Below is a small trained network, with its code and all its weights. Each question gives an input and a class and asks what happens when units are switched off, that is, made to give their printed mean instead of their output.

import numpy as np


def w(rows, s, z=0):
    codes = np.array(rows[::2]) - 128.0
    scale = np.full(codes.shape[1], s)
    scale[-1] = z or s
    return codes * scale


def norm(h):
    return h / np.sqrt((h * h).mean(-1, keepdims=True) + 1e-5)


def f(y):
    return np.maximum(y, 0)


def log_softmax(a):
    a = a - a.max(-1, keepdims=True)
    return a - np.log(np.exp(a).sum(-1, keepdims=True))


def net(x, mask):
    res = np.array(x, float).reshape(1, 5) / 4 @ E
    u = 0
    for l in range(3):
        y = f(norm(res) @ A[l][:, :-1].T + A[l][:, -1])
        res = res + np.where(mask[u : u + 12], y, B[l][:, -1]) @ B[l][:, :-1]
        u += 12
    return log_softmax(norm(res)[-1] @ U[:, :-1].T + U[:, -1])


A, B = {}, {}
E = w([
[91,151,142,72,59,120,119,172],'x0',
[128,134,130,134,132,131,129,136],'x1',
[99,153,197,126,122,114,249,93],'x2',
[191,184,185,54,171,65,88,116],'x3',
[132,116,126,120,130,132,133,130],'x4',
],0.018)
A[0] = w([
[110,89,87,192,162,130,148,104,63],'L0N1',
[171,112,92,193,254,148,142,53,235],'L0N2',
[171,105,95,185,147,117,99,172,12],'L0N3',
[90,47,64,201,88,206,64,145,98],'L0N4',
[149,120,148,118,217,101,119,114,2],'L0N5',
[33,96,134,173,75,129,158,178,66],'L0N6',
[130,110,49,184,67,140,67,214,66],'L0N7',
[175,157,174,73,158,100,181,118,9],'L0N8',
[77,95,114,188,97,145,203,98,75],'L0N9',
[191,118,63,103,182,75,37,151,77],'L0N10',
[121,190,160,183,133,94,112,127,55],'L0N11',
[137,122,123,89,88,128,79,167,43],'L0N12',
],0.012,0.0065)
B[0] = w([
[172,159,164,167,114,59,170,133,170],'L0N1',
[198,38,107,244,138,113,114,79,253],'L0N2',
[140,109,205,125,148,122,78,46,150],'L0N3',
[124,205,143,34,213,91,204,28,222],'L0N4',
[119,119,105,97,102,197,90,75,154],'L0N5',
[123,88,118,124,45,189,121,116,195],'L0N6',
[91,190,100,43,190,71,157,82,196],'L0N7',
[87,164,97,103,179,102,128,53,182],'L0N8',
[175,162,162,198,95,117,156,186,206],'L0N9',
[123,82,182,150,122,213,42,133,212],'L0N10',
[144,124,98,115,136,111,133,108,136],'L0N11',
[93,150,93,173,142,94,115,194,162],'L0N12',
],0.011,0.012)
A[1] = w([
[125,120,127,143,142,126,56,166,71],'L1N1',
[132,102,113,108,171,130,124,83,69],'L1N2',
[116,116,6,114,131,144,123,129,108],'L1N3',
[78,165,157,67,147,138,114,166,82],'L1N4',
[138,117,128,135,142,121,58,172,68],'L1N5',
[110,165,131,54,144,131,118,157,99],'L1N6',
[149,88,120,138,173,122,117,78,28],'L1N7',
[151,118,141,125,137,145,54,168,96],'L1N8',
[89,159,150,82,84,163,117,128,160],'L1N9',
[100,139,92,97,133,121,85,170,2],'L1N10',
[106,120,94,71,77,182,159,175,29],'L1N11',
[134,136,117,109,166,137,191,112,99],'L1N12',
],0.019,0.0053)
B[1] = w([
[192,63,163,187,53,161,91,229,196],'L1N1',
[135,176,175,132,159,82,71,90,216],'L1N2',
[88,86,122,56,176,120,203,95,158],'L1N3',
[126,77,26,95,123,59,187,188,251],'L1N4',
[207,149,101,182,32,123,119,208,196],'L1N5',
[190,29,40,47,116,85,171,165,254],'L1N6',
[94,228,186,121,135,187,91,102,242],'L1N7',
[152,83,100,188,47,131,120,246,214],'L1N8',
[76,169,105,103,114,146,178,185,253],'L1N9',
[182,139,48,133,117,58,148,159,175],'L1N10',
[109,234,198,136,74,225,53,92,182],'L1N11',
[156,99,131,118,102,115,17,155,231],'L1N12',
],0.011,0.0084)
A[2] = w([
[151,121,108,184,75,154,194,171,112],'L2N1',
[114,100,161,181,81,136,105,191,77],'L2N2',
[161,91,124,145,107,162,61,185,83],'L2N3',
[57,99,66,70,143,130,150,108,16],'L2N4',
[115,179,171,123,202,117,114,63,2],'L2N5',
[164,96,127,218,127,153,112,141,148],'L2N6',
[92,128,151,120,139,100,145,155,102],'L2N7',
[101,148,110,114,197,180,145,73,96],'L2N8',
[43,160,186,168,64,223,55,150,97],'L2N9',
[3,119,115,50,98,138,183,163,119],'L2N10',
[197,85,118,142,141,124,119,138,101],'L2N11',
[120,50,113,235,161,158,175,126,48],'L2N12',
],0.014,0.0092)
B[2] = w([
[155,121,120,198,96,126,175,155,227],'L2N1',
[141,154,128,99,175,102,154,84,189],'L2N2',
[93,94,123,149,148,172,89,113,192],'L2N3',
[96,87,121,55,142,108,192,135,175],'L2N4',
[140,173,149,205,173,63,115,98,179],'L2N5',
[103,111,153,3,108,123,140,148,249],'L2N6',
[128,122,113,106,144,132,115,103,144],'L2N7',
[149,164,153,145,174,76,104,130,163],'L2N8',
[85,150,193,158,128,195,86,67,204],'L2N9',
[84,134,98,96,170,176,128,96,255],'L2N10',
[58,153,95,153,103,151,112,116,181],'L2N11',
[120,108,111,89,114,71,172,188,192],'L2N12',
],0.017,0.0097)
U = w([
[159,165,179,150,203,60,112,37,242],'0',
[86,140,76,2,174,112,179,115,253],'1',
[152,85,180,147,121,219,22,111,45],'2',
[158,101,58,130,70,113,108,232,26],'3',
[170,92,167,168,80,85,226,155,151],'4',
[73,174,164,134,75,231,160,98,42],'5',
],0.025,0.0015)

Each question gives the input, the list of numbers given to net, and the class t.
The units are the neurons (one row each of A and B). Each row of codes is followed by its name. A weight is (code - 128) times the scale printed after its matrix; where a second scale follows, it is the last column's (A, B and U).
mask holds one flag per neuron, layer by layer. A switched-off neuron (its flag False) gives its mean, the last column of its row in B, instead of its output. The means were averaged over made-up inputs and are rounded, as every weight is.
A unit's drop is (log p(t) with every unit on - log p(t) with that unit switched off) / (log p(t) with every unit on - log p(t) with every unit switched off).
The circuit of an input: a set's keep is (log p(t) with only the set's units on - log p(t) with every unit switched off) / (log p(t) with every unit on - log p(t) with every unit switched off). Starting from the 12 units with the biggest drops (on a tie, the unit counted first), units are removed one at a time, each time the one whose removal leaves the highest keep (on an exact tie, the one counted first), for as long as the keep stays at least 0.8.
units of the circuit, in order: the units of the circuit, biggest drop first
most important unit: the unit with the biggest drop
top k neurons: the k neurons with the biggest drops, biggest first
k most important neurons of layer l: the k neurons of layer l with the biggest drops, biggest first
drop when u is switched off: that unit's drop, to one decimal
input [-4,7,1,-7,-6], class 4: units of the circuit, in order : [L0N1]
input [-8,-2,0,6,-2], class 2: units of the circuit, in order : [L0N4 L0N10]
input [-1,-8,1,-4,-3], class 4: top 2 neurons : [L0N9 L0N6]
input [6,-2,1,-5,6], class 5: top 3 neurons : [L0N6 L1N11 L0N9]
input [-1,1,0,8,-6], class 2: 3 most important neurons of layer 0 : [L0N4 L0N10 L0N7]
input [7,-5,8,0,4], class 5: top 4 neurons : [L0N4 L0N7 L1N11 L0N6]
input [-2,-8,6,0,-5], class 4: top 4 neurons : [L0N4 L0N9 L0N7 L1N2]
input [-1,-7,-8,0,-1], class 0: top 2 neurons : [L0N4 L0N7]
input [-2,8,5,0,6], class 4: top 2 neurons : [L0N4 L0N9]
input [8,0,-1,1,4], class 3: top 3 neurons : [L0N4 L0N12 L0N8]
input [4,2,1,-5,6], class 5: top 3 neurons : [L0N6 L1N11 L0N9]
input [2,-7,-3,-8,1], class 1: top 2 neurons : [L0N2 L0N4]
input [3,-3,-6,0,-3], class 1: top 2 neurons : [L0N7 L0N4]
input [0,6,-2,0,7], class 0: most important unit : L0N4
input [1,-8,-4,-7,-8], class 1: top 2 neurons : [L0N7 L0N2]
input [0,4,7,1,2], class 0: top 2 neurons : [L0N8 L1N8]
input [1,-1,-4,-5,-2], class 1: drop when L0N2 is switched off : 0.7
input [-7,4,-1,8,0], class 2: drop when L0N10 is switched off : 0.2
input [-1,0,-1,-7,0], class 0: drop when L0N4 is switched off : 1.2
input [2,-5,-7,7,-1], class 3: drop when L0N2 is switched off : 1.0
input [-4,-2,-4,1,4], class 2: units of the circuit, in order : [L0N10]
